Here is a tiny trained network, its code and every weight. The questions are about switching its units off for an input and a class, where a switched-off unit gives its printed mean instead of its output.

import numpy as np


def w(rows, s, z=0):
    codes = np.array(rows[::2]) - 128.0
    scale = np.full(codes.shape[1], s)
    scale[-1] = z or s
    return codes * scale


def norm(h):
    return h / np.sqrt((h * h).mean(-1, keepdims=True) + 1e-5)


def f(y):
    return np.maximum(y, 0)


def log_softmax(a):
    a = a - a.max(-1, keepdims=True)
    return a - np.log(np.exp(a).sum(-1, keepdims=True))


def net(x, mask):
    res = np.array(x, float).reshape(1, 7) / 4 @ E
    u = 0
    for l in range(3):
        y = f(norm(res) @ A[l][:, :-1].T + A[l][:, -1])
        res = res + np.where(mask[u : u + 3], y, B[l][:, -1]) @ B[l][:, :-1]
        u += 3
    return log_softmax(norm(res)[-1] @ U[:, :-1].T + U[:, -1])


A, B = {}, {}
E = w([
[246,131,94,149,157,117],'x0',
[178,16,86,147,101,97],'x1',
[208,176,100,124,248,194],'x2',
[129,149,67,70,113,86],'x3',
[76,70,112,196,250,166],'x4',
[142,176,154,187,48,2],'x5',
[26,169,11,123,36,128],'x6',
],0.0051)
A[0] = w([
[138,61,120,145,159,109,93],'0.n1',
[176,165,249,143,116,2,251],'0.n2',
[240,77,139,141,143,126,118],'0.n3',
],0.0074,0.0029)
B[0] = w([
[140,106,21,175,159,63,157],'0.n1',
[185,164,175,150,143,138,254],'0.n2',
[138,68,90,80,2,128,194],'0.n3',
],0.0091,0.0066)
A[1] = w([
[162,211,59,88,141,156,79],'1.n1',
[120,169,161,240,131,188,251],'1.n2',
[87,124,151,134,114,2,10],'1.n3',
],0.0088,0.0021)
B[1] = w([
[37,179,250,245,76,43,220],'1.n1',
[250,162,149,91,193,91,253],'1.n2',
[2,157,200,21,110,45,184],'1.n3',
],0.0062,0.0041)
A[2] = w([
[102,83,90,237,72,125,253],'2.n1',
[78,109,151,20,138,2,131],'2.n2',
[146,113,143,183,4,208,140],'2.n3',
],0.0067,0.005)
B[2] = w([
[187,133,120,145,122,99,253],'2.n1',
[97,216,89,217,129,249,214],'2.n2',
[138,131,191,143,149,141,203],'2.n3',
],0.013,0.0049)
U = w([
[118,116,83,108,121,76,23],'0',
[81,92,151,50,212,183,125],'1',
[33,174,122,163,47,141,179],'2',
[107,114,111,85,139,77,44],'3',
[216,175,194,152,112,100,191],'4',
[109,65,151,84,79,129,49],'5',
[196,8,68,134,135,124,200],'6',
[109,86,115,60,90,90,1],'7',
],0.016,0.0078)

Each question gives the input, the list of numbers given to net, and the class t.
The units are the neurons (one row each of A and B). Each row of codes is followed by its name. A weight is (code - 128) times the scale printed after its matrix; where a second scale follows, it is the last column's (A, B and U).
mask holds one flag per neuron, layer by layer. A switched-off neuron (its flag False) gives its mean, the last column of its row in B, instead of its output. The means were averaged over made-up inputs and are rounded, as every weight is.
A unit's drop is (log p(t) with every unit on - log p(t) with that unit switched off) / (log p(t) with every unit on - log p(t) with every unit switched off).
The circuit of an input: a set's keep is (log p(t) with only the set's units on - log p(t) with every unit switched off) / (log p(t) with every unit on - log p(t) with every unit switched off). Starting from all 9 units, units are removed one at a time, each time the one whose removal leaves the highest keep (on an exact tie, the one counted first), for as long as the keep stays at least 0.8.
units of the circuit, in order: the units of the circuit, biggest drop first
most important unit: the unit with the biggest drop
k most important neurons: the k neurons with the biggest drops, biggest first
drop of u: that unit's drop, to one decimal
input [-7,1,-4,-3,6,-5,2], class 6: units of the circuit, in order => (1.n3, 2.n1, 2.n2)
input [7,0,-4,-8,-4,-4,-2], class 6: units of the circuit, in order => (0.n3)
input [-6,2,4,-5,0,-1,-1], class 1: units of the circuit, in order => (2.n1, 1.n1)
input [4,7,4,-2,5,8,2], class 6: 3 most important neurons => (0.n1, 1.n1, 0.n3)
input [0,0,1,-2,2,-6,-1], class 6: units of the circuit, in order => (0.n1, 0.n2, 2.n2)
input [0,7,6,5,-6,-3,-1], class 6: 3 most important neurons => (0.n3, 0.n2, 1.n3)
input [-3,6,4,-7,5,5,5], class 6: units of the circuit, in order => (1.n1, 2.n2)
input [-4,6,-2,6,0,7,-3], class 2: 2 most important neurons => (1.n3, 2.n2)
input [-2,-1,2,-7,3,5,8], class 4: 3 most important neurons => (1.n2, 0.n1, 2.n1)
input [3,-3,3,8,-3,-5,0], class 2: 2 most important neurons => (1.n1, 0.n2)
input [-1,-4,-7,-7,2,-8,-1], class 1: 2 most important neurons => (0.n2, 0.n3)
input [5,2,8,0,8,2,0], class 6: drop of 0.n3 => 0.1
input [1,-7,-7,-6,7,-5,1], class 1: drop of 1.n2 => 0.1
input [0,0,-1,2,8,-5,-6], class 6: drop of 0.n1 => 0.2
input [0,6,1,-2,3,2,-3], class 6: most important unit => 0.n1
